Below are the code and all the weights of a small trained network. Each question names an input and a class and asks about switching units off, where a switched-off unit gives its printed mean instead of its output.

import numpy as np


def w(rows, s, z=0):
    codes = np.array(rows[::2]) - 128.0
    scale = np.full(codes.shape[1], s)
    scale[-1] = z or s
    return codes * scale


def f(y):
    return np.maximum(y, 0)


def log_softmax(a):
    a = a - a.max(-1, keepdims=True)
    return a - np.log(np.exp(a).sum(-1, keepdims=True))


def net(x, mask):
    res = np.array(x, float).reshape(1, 7) / 4 @ E
    y = f(res @ A[0][:, :-1].T + A[0][:, -1])
    res = res + np.where(mask, y, B[0][:, -1]) @ B[0][:, :-1]
    return log_softmax(res[-1] @ U[:, :-1].T + U[:, -1])


A, B = {}, {}
E = w([
[183,185,176,103,135,41,102,162,71,239,85],'x0',
[154,130,234,122,94,222,127,203,41,88,95],'x1',
[90,179,112,158,189,128,167,120,174,159,123],'x2',
[106,114,183,13,213,116,114,75,57,110,142],'x3',
[117,178,213,176,163,190,126,206,116,154,101],'x4',
[100,219,144,134,102,127,254,120,179,98,94],'x5',
[71,117,199,35,246,163,105,77,93,136,149],'x6',
],0.0089)
A[0] = w([
[163,215,164,142,111,139,168,152,142,130,84,19],'N1',
[164,92,201,150,121,196,26,181,47,153,101,62],'N2',
[164,144,181,165,92,143,114,226,98,123,108,114],'N3',
[150,85,39,160,66,122,134,107,160,85,126,88],'N4',
[138,45,56,152,71,139,142,75,169,52,132,78],'N5',
[145,95,181,169,110,152,52,184,84,120,104,39],'N6',
[134,219,158,164,92,102,174,158,157,130,92,1],'N7',
[132,172,130,142,131,69,112,103,138,185,134,86],'N8',
[129,107,63,152,64,123,128,110,128,70,169,24],'N9',
[120,123,203,43,161,165,97,99,52,119,118,43],'N10',
[26,134,161,119,227,221,154,85,181,105,155,24],'N11',
[146,124,171,121,128,137,130,106,129,145,143,75],'N12',
[171,220,170,189,61,120,195,184,150,128,34,110],'N13',
[143,120,72,137,146,75,112,136,135,131,145,78],'N14',
[127,104,86,154,119,158,100,130,118,129,104,30],'N15',
[156,164,102,107,168,38,82,98,140,211,129,64],'N16',
[143,121,146,150,125,149,106,138,115,134,120,21],'N17',
[126,88,207,2,150,127,97,110,30,113,109,92],'N18',
[151,60,63,125,88,138,140,109,143,107,150,47],'N19',
[148,120,140,135,132,130,115,114,142,118,93,71],'N20',
[93,114,109,103,123,49,106,112,109,162,126,30],'N21',
[99,113,190,23,191,148,145,91,108,102,144,132],'N22',
[144,128,113,130,153,101,106,114,125,148,128,3],'N23',
[125,127,74,103,170,26,83,85,140,195,122,76],'N24',
[133,105,142,116,127,120,135,142,148,130,122,49],'N25',
],0.009,0.0039)
B[0] = w([
[79,149,132,102,160,178,197,113,90,150,146,180],'N1',
[251,63,147,165,73,205,47,205,83,152,111,240],'N2',
[125,73,142,157,95,199,145,223,119,204,131,216],'N3',
[110,178,83,77,60,75,126,116,174,126,133,200],'N4',
[158,233,81,151,59,23,93,177,226,92,146,203],'N5',
[179,56,147,124,70,157,96,186,119,172,115,199],'N6',
[50,164,107,96,152,118,191,120,93,166,165,189],'N7',
[109,84,112,69,154,145,143,102,105,190,144,167],'N8',
[138,169,127,106,62,66,120,144,169,102,127,176],'N9',
[179,199,183,89,129,93,87,131,62,47,127,224],'N10',
[118,91,83,247,210,217,100,117,174,30,130,216],'N11',
[150,115,158,134,143,109,147,145,122,120,151,141],'N12',
[19,183,111,116,122,155,235,170,64,204,145,248],'N13',
[146,125,107,113,125,90,129,95,138,174,137,162],'N14',
[136,150,127,133,106,123,106,142,160,122,128,147],'N15',
[125,37,122,88,181,97,102,73,101,223,114,194],'N16',
[137,92,134,130,114,124,129,148,147,135,131,144],'N17',
[175,192,254,11,130,94,111,95,38,99,129,249],'N18',
[143,158,115,114,99,71,122,118,149,89,127,172],'N19',
[143,140,151,101,132,147,133,131,158,143,154,129],'N20',
[137,92,146,94,118,102,115,76,149,167,141,163],'N21',
[134,211,189,119,188,105,110,49,73,26,119,233],'N22',
[129,105,135,98,131,140,167,101,141,140,135,141],'N23',
[165,42,102,96,172,92,111,50,147,185,73,202],'N24',
[110,119,131,124,150,121,110,140,120,124,133,128],'N25',
],0.007,0.015)
U = w([
[171,163,232,68,173,125,93,81,60,48,114,18],'0',
[32,169,121,126,132,163,253,143,102,176,127,164],'1',
[156,41,100,83,180,70,99,37,144,196,107,217],'2',
[110,108,96,229,224,220,111,91,191,29,125,19],'3',
[190,58,164,144,75,199,96,214,95,169,111,104],'4',
[133,172,67,121,45,45,126,114,208,90,132,253],'5',
],0.0074,0.00057)

Each question gives the input, the list of numbers given to net, and the class t.
The units are the neurons (one row each of A and B). Each row of codes is followed by its name. A weight is (code - 128) times the scale printed after its matrix; where a second scale follows, it is the last column's (A, B and U).
mask holds one flag per neuron, in row order. A switched-off neuron (its flag False) gives its mean, the last column of its row in B, instead of its output. The means were averaged over made-up inputs and are rounded, as every weight is.
A unit's drop is (log p(t) with every unit on - log p(t) with that unit switched off) / (log p(t) with every unit on - log p(t) with every unit switched off).
The circuit of an input: a set's keep is (log p(t) with only the set's units on - log p(t) with every unit switched off) / (log p(t) with every unit on - log p(t) with every unit switched off). Starting from the 12 units with the biggest drops (on a tie, the unit counted first), units are removed one at a time, each time the one whose removal leaves the highest keep (on an exact tie, the one counted first), for as long as the keep stays at least 0.8.
units of the circuit, in order: the units of the circuit, biggest drop first
top k neurons: the k neurons with the biggest drops, biggest first
drop when u is switched off: that unit's drop, to one decimal
input [6,5,1,0,-3,0,-8], class 1: units of the circuit, in order => N13
input [2,2,-2,-5,-2,2,4], class 1: units of the circuit, in order => N2, N18
input [8,5,4,7,5,-7,-4], class 4: top 2 neurons => N2, N3
input [-3,2,6,3,-5,1,2], class 3: units of the circuit, in order => N11, N18
input [-7,1,3,-1,0,0,0], class 3: top 2 neurons => N11, N18
input [-4,-4,-2,-8,6,2,-4], class 1: top 2 neurons => N13, N7
input [8,-2,8,-8,6,-7,7], class 2: top 2 neurons => N16, N24
input [-6,-6,8,-4,-7,8,6], class 3: top 2 neurons => N11, N18
input [-6,2,3,4,-2,0,0], class 3: top 2 neurons => N11, N18
input [5,0,-5,-6,-6,6,-7], class 1: top 3 neurons => N13, N7, N1
input [-3,6,-2,-8,-7,-4,6], class 5: top 2 neurons => N5, N3
input [-8,-2,-1,4,6,-8,-2], class 3: top 3 neurons => N11, N3, N18
input [6,-8,4,-7,3,0,-3], class 2: top 2 neurons => N24, N16
input [-6,-5,3,-8,4,4,6], class 3: units of the circuit, in order => N11
input [2,-3,4,7,6,-8,-6], class 2: drop when N8 is switched off => 0.0
input [4,0,-5,8,6,-6,-6], class 4: drop when N2 is switched off => 0.7
input [0,7,-3,3,1,-7,-2], class 4: drop when N2 is switched off => 0.9
